Below is a small trained network, with its code and all its weights. Each question gives an input and a class and asks what happens when units are switched off, that is, made to give their printed mean instead of their output.

import numpy as np


def w(rows, s, z=0):
    codes = np.array(rows[::2]) - 128.0
    scale = np.full(codes.shape[1], s)
    scale[-1] = z or s
    return codes * scale


def f(y):
    return y / 2 * (1 + np.tanh(0.7978845608 * (y + 0.044715 * y**3)))


def log_softmax(a):
    a = a - a.max(-1, keepdims=True)
    return a - np.log(np.exp(a).sum(-1, keepdims=True))


def net(x, mask):
    res = np.array(x, float).reshape(1, 7) / 4 @ E
    y = f(res @ A[0][:, :-1].T + A[0][:, -1])
    res = res + np.where(mask, y, B[0][:, -1]) @ B[0][:, :-1]
    return log_softmax(res[-1] @ U[:, :-1].T + U[:, -1])


A, B = {}, {}
E = w([
[72,245,89],'x0',
[117,107,2],'x1',
[152,149,124],'x2',
[91,190,110],'x3',
[187,95,126],'x4',
[144,160,18],'x5',
[6,66,123],'x6',
],0.0098)
A[0] = w([
[123,77,86,155],'n1',
[113,68,207,191],'n2',
[235,154,115,161],'n3',
[108,214,147,225],'n4',
[127,77,40,159],'n5',
[110,48,213,177],'n6',
[174,94,4,253],'n7',
],0.016,0.0078)
B[0] = w([
[82,92,64,169],'n1',
[211,75,9,198],'n2',
[185,126,254,206],'n3',
[165,221,85,210],'n4',
[72,100,138,200],'n5',
[187,42,38,205],'n6',
[73,93,183,251],'n7',
],0.012,0.02)
U = w([
[229,132,217,186],'0',
[146,203,71,173],'1',
[232,12,55,165],'2',
[56,63,133,1],'3',
],0.011,0.0016)

Each question gives the input, the list of numbers given to net, and the class t.
The units are the neurons (one row each of A and B). Each row of codes is followed by its name. A weight is (code - 128) times the scale printed after its matrix; where a second scale follows, it is the last column's (A, B and U).
mask holds one flag per neuron, in row order. A switched-off neuron (its flag False) gives its mean, the last column of its row in B, instead of its output. The means were averaged over made-up inputs and are rounded, as every weight is.
A unit's drop is (log p(t) with every unit on - log p(t) with that unit switched off) / (log p(t) with every unit on - log p(t) with every unit switched off).
The circuit of an input: a set's keep is (log p(t) with only the set's units on - log p(t) with every unit switched off) / (log p(t) with every unit on - log p(t) with every unit switched off). Starting from all 7 units, units are removed one at a time, each time the one whose removal leaves the highest keep (on an exact tie, the one counted first), for as long as the keep stays at least 0.8.
circuit, biggest first: the units of the circuit, biggest drop first
top k neurons: the k neurons with the biggest drops, biggest first
drop of u: that unit's drop, to one decimal
input [3,-7,-1,6,-5,-5,-2], class 1: circuit, biggest first => (n4)
input [3,7,-7,-8,7,-2,6], class 3: circuit, biggest first => (n5, n7)
input [-2,6,-7,-8,-1,0,1], class 3: circuit, biggest first => (n7, n5)
input [6,-3,-8,-6,-3,5,7], class 1: circuit, biggest first => (n7, n6)
input [3,-1,-3,6,-1,-3,7], class 1: circuit, biggest first => (n4, n7)
input [-3,-7,-8,1,-7,8,-1], class 1: top 2 neurons => (n3, n6)
input [-6,-6,-3,-3,-7,7,-5], class 0: drop of n3 => 0.3
input [4,4,-1,-7,7,-6,-4], class 0: circuit, biggest first => (n3, n6)
input [4,3,3,2,1,5,-8], class 0: drop of n3 => 0.1
input [3,-3,5,8,1,-6,3], class 1: drop of n4 => 0.3
input [3,3,4,-3,7,2,-1], class 0: drop of n3 => 0.5
